Below is a small trained network, with its code and all its weights. Each question gives an input and a class and asks what happens when units are switched off, that is, made to give their printed mean instead of their output.

import numpy as np


def w(rows, s, z=0):
    codes = np.array(rows[::2]) - 128.0
    scale = np.full(codes.shape[1], s)
    scale[-1] = z or s
    return codes * scale


def norm(h):
    return h / np.sqrt((h * h).mean(-1, keepdims=True) + 1e-5)


def f(y):
    return y / 2 * (1 + np.tanh(0.7978845608 * (y + 0.044715 * y**3)))


def log_softmax(a):
    a = a - a.max(-1, keepdims=True)
    return a - np.log(np.exp(a).sum(-1, keepdims=True))


def net(x, mask):
    res = np.array(x, float).reshape(1, 7) / 4 @ E
    u = 0
    for l in range(4):
        y = f(norm(res) @ A[l][:, :-1].T + A[l][:, -1])
        res = res + np.where(mask[u : u + 4], y, B[l][:, -1]) @ B[l][:, :-1]
        u += 4
    return log_softmax(norm(res)[-1] @ U[:, :-1].T + U[:, -1])


A, B = {}, {}
E = w([
[147,138,119,75,115,157,130,155,148],'x0',
[175,102,210,143,89,59,150,67,232],'x1',
[172,91,73,169,147,132,158,115,155],'x2',
[164,126,101,91,101,160,98,154,152],'x3',
[48,45,45,115,69,51,174,191,170],'x4',
[240,87,125,112,184,3,113,144,71],'x5',
[133,131,141,150,95,126,53,142,115],'x6',
],0.0065)
A[0] = w([
[92,142,122,183,49,206,158,107,149,29],'L0N1',
[79,86,90,117,33,67,147,143,138,5],'L0N2',
[127,95,202,114,149,93,107,110,254,87],'L0N3',
[127,96,123,124,140,146,103,94,102,97],'L0N4',
],0.0084,0.0027)
B[0] = w([
[88,113,123,5,147,98,118,43,119,253],'L0N1',
[124,96,176,185,114,142,186,168,146,235],'L0N2',
[150,215,48,186,29,144,127,87,51,250],'L0N3',
[87,205,160,83,106,226,141,56,182,128],'L0N4',
],0.012,0.0039)
A[1] = w([
[155,59,253,84,135,114,120,129,193,23],'L1N1',
[109,199,74,144,125,2,58,88,164,235],'L1N2',
[227,83,165,114,151,83,144,123,74,151],'L1N3',
[58,196,139,69,133,60,173,79,168,2],'L1N4',
],0.0063,0.0013)
B[1] = w([
[85,114,73,150,93,163,219,102,208,109],'L1N1',
[87,121,119,122,112,66,98,55,118,247],'L1N2',
[158,20,134,64,127,145,36,117,72,252],'L1N3',
[131,136,80,1,144,134,69,119,96,239],'L1N4',
],0.0081,0.002)
A[2] = w([
[109,6,135,113,86,97,98,133,111,106],'L2N1',
[175,171,184,130,149,135,102,65,150,3],'L2N2',
[75,113,62,143,159,170,98,172,68,197],'L2N3',
[103,182,108,169,126,114,125,92,85,209],'L2N4',
],0.011,0.0013)
B[2] = w([
[79,142,197,82,172,148,97,77,133,251],'L2N1',
[74,126,153,176,177,159,226,75,160,216],'L2N2',
[158,142,87,206,45,32,157,109,129,253],'L2N3',
[172,56,11,127,149,118,114,221,176,233],'L2N4',
],0.012,0.005)
A[3] = w([
[107,59,175,231,72,145,190,130,123,190],'L3N1',
[149,153,111,143,253,252,108,162,125,2],'L3N2',
[25,38,133,110,111,170,200,152,154,136],'L3N3',
[196,96,156,207,141,209,226,53,147,120],'L3N4',
],0.0053,0.003)
B[3] = w([
[128,182,129,104,116,189,195,224,108,251],'L3N1',
[127,144,139,150,189,187,87,236,145,130],'L3N2',
[249,107,181,94,140,156,106,151,188,249],'L3N3',
[107,124,138,104,84,88,112,224,193,228],'L3N4',
],0.013,0.0029)
U = w([
[140,186,10,155,86,80,133,129,94,35],'0',
[108,83,117,61,157,133,79,51,97,250],'1',
[132,140,190,150,150,162,158,183,161,95],'2',
],0.014,0.0023)

Each question gives the input, the list of numbers given to net, and the class t.
The units are the neurons (one row each of A and B). Each row of codes is followed by its name. A weight is (code - 128) times the scale printed after its matrix; where a second scale follows, it is the last column's (A, B and U).
mask holds one flag per neuron, layer by layer. A switched-off neuron (its flag False) gives its mean, the last column of its row in B, instead of its output. The means were averaged over made-up inputs and are rounded, as every weight is.
A unit's drop is (log p(t) with every unit on - log p(t) with that unit switched off) / (log p(t) with every unit on - log p(t) with every unit switched off).
The circuit of an input: a set's keep is (log p(t) with only the set's units on - log p(t) with every unit switched off) / (log p(t) with every unit on - log p(t) with every unit switched off). Starting from the 12 units with the biggest drops (on a tie, the unit counted first), units are removed one at a time, each time the one whose removal leaves the highest keep (on an exact tie, the one counted first), for as long as the keep stays at least 0.8.
units of the circuit, in order: the units of the circuit, biggest drop first
unit that matters most: the unit with the biggest drop
top k neurons: the k neurons with the biggest drops, biggest first
top k neurons in layer l: the k neurons of layer l with the biggest drops, biggest first
drop when u is switched off: that unit's drop, to one decimal
input [-7,7,7,0,1,-8,-2], class 1: top 4 neurons -> [L0N1; L2N3; L1N4; L3N1]
input [-3,2,2,-1,0,4,3], class 1: unit that matters most -> L1N3
input [-6,4,5,-7,-4,-2,1], class 0: top 2 neurons -> [L0N3; L2N4]
input [0,-3,8,3,6,4,-7], class 2: top 3 neurons in layer 0 -> [L0N1; L0N3; L0N2]
input [4,4,-1,-8,6,-6,0], class 1: top 2 neurons -> [L0N1; L1N4]
input [-1,8,-2,1,-1,-7,-3], class 0: top 2 neurons -> [L0N3; L2N1]
input [4,-6,7,4,2,-8,0], class 1: top 2 neurons -> [L0N1; L0N3]
input [8,3,-5,0,4,-3,7], class 2: top 4 neurons -> [L0N2; L2N3; L1N3; L3N3]
input [-2,-4,8,-6,-2,6,3], class 1: top 2 neurons -> [L1N3; L0N3]
input [-4,-7,-6,-2,8,3,6], class 2: top 2 neurons in layer 2 -> [L2N1; L2N4]
input [-4,-2,-1,-4,-4,-4,3], class 1: top 3 neurons -> [L0N1; L1N4; L0N3]
input [-7,7,4,-2,-2,-6,-3], class 0: top 4 neurons -> [L0N3; L2N1; L2N4; L1N3]
input [2,-5,8,7,4,-8,-2], class 1: top 2 neurons -> [L0N1; L0N3]
input [4,3,-4,-3,-3,-8,-1], class 1: units of the circuit, in order -> [L0N1]
input [8,-7,-5,-2,-3,-6,-1], class 0: top 2 neurons -> [L2N3; L2N1]
input [5,-3,-7,6,6,-6,-7], class 1: top 2 neurons in layer 0 -> [L0N1; L0N3]
input [4,-3,2,6,0,4,-7], class 1: top 3 neurons -> [L0N3; L1N3; L2N1]
input [2,8,-4,8,-3,7,7], class 0: top 3 neurons -> [L0N3; L0N1; L1N4]
input [6,8,5,3,-7,0,0], class 0: top 2 neurons in layer 0 -> [L0N3; L0N2]
input [-3,5,-1,5,-5,-4,-1], class 0: units of the circuit, in order -> [L0N3]
input [-7,-5,-8,6,6,0,-8], class 2: top 2 neurons in layer 0 -> [L0N2; L0N3]
input [-5,-1,2,-5,7,4,-2], class 2: top 2 neurons in layer 0 -> [L0N2; L0N1]
input [6,-4,1,7,8,1,0], class 2: drop when L0N2 is switched off -> 0.3
input [0,2,-7,6,2,-6,-6], class 1: drop when L0N1 is switched off -> 0.2
input [-3,8,4,-8,1,-7,-1], class 0: drop when L0N3 is switched off -> 3.1
